Below are the code and all the weights of a small trained network. Each question names an input and a target symbol and asks about switching units off, where a switched-off unit gives its printed mean instead of its output.

import numpy as np


def w(rows, s, z=0):
    codes = np.array(rows[::2]) - 128.0
    scale = np.full(codes.shape[1], s)
    scale[-1] = z or s
    return codes * scale


def f(y):
    return np.maximum(y, 0)


def softmax(a):
    e = np.exp(a - a.max(-1, keepdims=True))
    return e / e.sum(-1, keepdims=True)


def log_softmax(a):
    a = a - a.max(-1, keepdims=True)
    return a - np.log(np.exp(a).sum(-1, keepdims=True))


def net(x, mask):
    ids = ['ΔΘΣΦβεζλμξτω'.index(c) for c in x.split()]
    T = len(ids)
    res = E[ids] + P[:T]
    u = 0
    for l in range(2):
        q, k, v = (res @ M[l].T for M in (Q, K, V))
        z = softmax(np.where(np.tri(T) > 0, q @ k.T / 3**0.5, -1e9)) @ v
        res = res + np.where(mask[u], z, O[l][:, -1]) @ O[l][:, :-1]
        u += 1
        y = f(res @ A[l][:, :-1].T + A[l][:, -1])
        res = res + np.where(mask[u : u + 4], y, B[l][:, -1]) @ B[l][:, :-1]
        u += 4
    return log_softmax(res[-1] @ U[:, :-1].T + U[:, -1])


Q, K, V, O, A, B = {}, {}, {}, {}, {}, {}
E = w([
[184,64,75,75],'Δ',
[189,121,43,166],'Θ',
[124,64,189,104],'Σ',
[132,104,94,61],'Φ',
[144,66,164,183],'β',
[91,127,132,70],'ε',
[171,147,98,250],'ζ',
[197,174,152,50],'λ',
[90,248,75,117],'μ',
[102,127,126,161],'ξ',
[87,132,170,228],'τ',
[208,197,124,132],'ω',
],0.024)
P = w([
[119,125,121,108],'0',
[93,124,68,120],'1',
[60,83,69,141],'2',
[52,80,44,151],'3',
[38,58,30,172],'4',
[35,56,57,185],'5',
[1,31,46,190],'6',
[13,29,42,202],'7',
[18,27,39,209],'8',
],0.0051)
Q[0] = w([
[132,197,150,161],'L0H1',
[207,104,227,96],'L0H1',
[80,252,29,103],'L0H1',
],0.014)
K[0] = w([
[163,146,119,169],'L0H1',
[186,100,193,124],'L0H1',
[78,252,106,115],'L0H1',
],0.021)
V[0] = w([
[130,131,179,148],'L0H1',
[254,55,161,77],'L0H1',
[125,203,133,120],'L0H1',
],0.0073)
O[0] = w([
[117,174,3,137,79],'L0H1',
[107,82,26,180,1],'L0H1',
[78,28,176,219,144],'L0H1',
],0.0055,0.0047)
A[0] = w([
[85,123,255,174,97],'L0N1',
[89,118,200,83,6],'L0N2',
[175,220,141,76,124],'L0N3',
[80,116,79,206,143],'L0N4',
],0.011,0.0015)
B[0] = w([
[166,146,8,51,241],'L0N1',
[62,105,185,107,172],'L0N2',
[200,78,255,190,171],'L0N3',
[108,174,59,128,255],'L0N4',
],0.0086,0.0066)
Q[1] = w([
[127,170,224,164],'L1H1',
[42,78,151,147],'L1H1',
[12,51,107,79],'L1H1',
],0.011)
K[1] = w([
[192,114,158,91],'L1H1',
[171,21,108,129],'L1H1',
[122,8,67,86],'L1H1',
],0.014)
V[1] = w([
[147,4,32,110],'L1H1',
[199,118,126,217],'L1H1',
[64,68,60,198],'L1H1',
],0.0047)
O[1] = w([
[234,112,149,116,235],'L1H1',
[215,103,111,217,182],'L1H1',
[16,254,178,82,249],'L1H1',
],0.0049,0.0022)
A[1] = w([
[108,95,207,49,2],'L1N1',
[96,95,155,160,56],'L1N2',
[109,142,39,104,22],'L1N3',
[139,254,54,180,68],'L1N4',
],0.0094,0.0084)
B[1] = w([
[213,195,133,251,148],'L1N1',
[88,160,86,135,128],'L1N2',
[202,90,208,167,174],'L1N3',
[140,133,164,74,245],'L1N4',
],0.012,0.011)
U = w([
[154,34,110,91,51],'Δ',
[88,81,79,231,224],'Θ',
[99,71,174,139,148],'Σ',
[169,124,179,218,75],'Φ',
[57,175,47,125,255],'β',
[143,255,94,188,74],'ε',
[191,160,52,141,105],'ζ',
[93,19,211,125,197],'λ',
[75,146,234,177,210],'μ',
[83,73,125,33,153],'ξ',
[160,165,184,28,43],'τ',
[179,52,246,111,68],'ω',
],0.0098,0.0071)

Each question gives the input, a string of symbols that net reads in full, and the target symbol t.
The units are the heads (3 rows each of Q, K, V and O) and the neurons (one row each of A and B). Each row of codes is followed by its name. A weight is (code - 128) times the scale printed after its matrix; where a second scale follows, it is the last column's (O, A, B and U).
mask holds one flag per unit, layer by layer, with each layer's heads first. A switched-off unit (its flag False) gives its mean, the last column of its rows in O or B, instead of its output. The means were averaged over made-up inputs and are rounded, as every weight is.
A unit's drop is (log p(t) with every unit on - log p(t) with that unit switched off) / (log p(t) with every unit on - log p(t) with every unit switched off).
The circuit of an input: a set's keep is (log p(t) with only the set's units on - log p(t) with every unit switched off) / (log p(t) with every unit on - log p(t) with every unit switched off). Starting from all 10 units, units are removed one at a time, each time the one whose removal leaves the highest keep (on an exact tie, the one counted first), for as long as the keep stays at least 0.8.
circuit, biggest first: the units of the circuit, biggest drop first
most important unit: the unit with the biggest drop
top k neurons: the k neurons with the biggest drops, biggest first
k most important neurons of layer l: the k neurons of layer l with the biggest drops, biggest first
drop of u: that unit's drop, to one decimal
input τ Θ ω, target Φ: circuit, biggest first : (L0N3 L1N4)
input Θ β μ ξ ε μ ε Θ, target Θ: circuit, biggest first : (L0H1 L1N4 L1H1 L0N3)
input Φ λ β λ Δ ζ Θ Θ β, target Θ: most important unit : L1N4
input ξ Θ τ Σ Θ Θ ζ μ ξ, target ξ: top 3 neurons : (L0N1 L0N2 L1N1)
input ξ Σ Σ ε, target μ: circuit, biggest first : (L1N1 L0N1 L0N2)
input Θ Φ β, target Θ: top 2 neurons : (L1N4 L0N1)
input ξ τ ζ λ Σ ω, target Φ: circuit, biggest first : (L0N3 L1H1)
input μ Θ Θ ε, target ε: top 3 neurons : (L1N1 L0N2 L0N1)
input ξ μ ζ Θ ζ ζ, target ζ: circuit, biggest first : (L0N1 L0H1)
input Θ Φ τ λ, target ω: top 3 neurons : (L0N3 L0N1 L0N4)
input ζ τ μ τ Φ Θ ω ζ, target ζ: top 4 neurons : (L0N1 L0N3 L0N4 L0N2)
input ω ξ ξ, target β: top 2 neurons : (L1N3 L1N4)
input Δ ζ ζ τ, target τ: top 2 neurons : (L1N4 L0N1)
input μ λ ζ Δ Θ ξ ω, target ω: top 3 neurons : (L0N3 L0N4 L1N1)
input ξ Θ Θ Θ ξ β ω μ, target μ: top neuron : (L0N3)
input μ λ λ ω ζ ε, target ε: 2 most important neurons of layer 1 : (L1N1 L1N4)
input ω τ ξ ζ ε, target μ: drop of L0N4 : 0.2
input μ μ Θ ξ λ, target ω: drop of L0N4 : 0.3
input λ Θ ε ξ, target β: drop of L0N2 : -0.1
input λ Θ β ζ λ τ, target τ: drop of L0N2 : 0.0
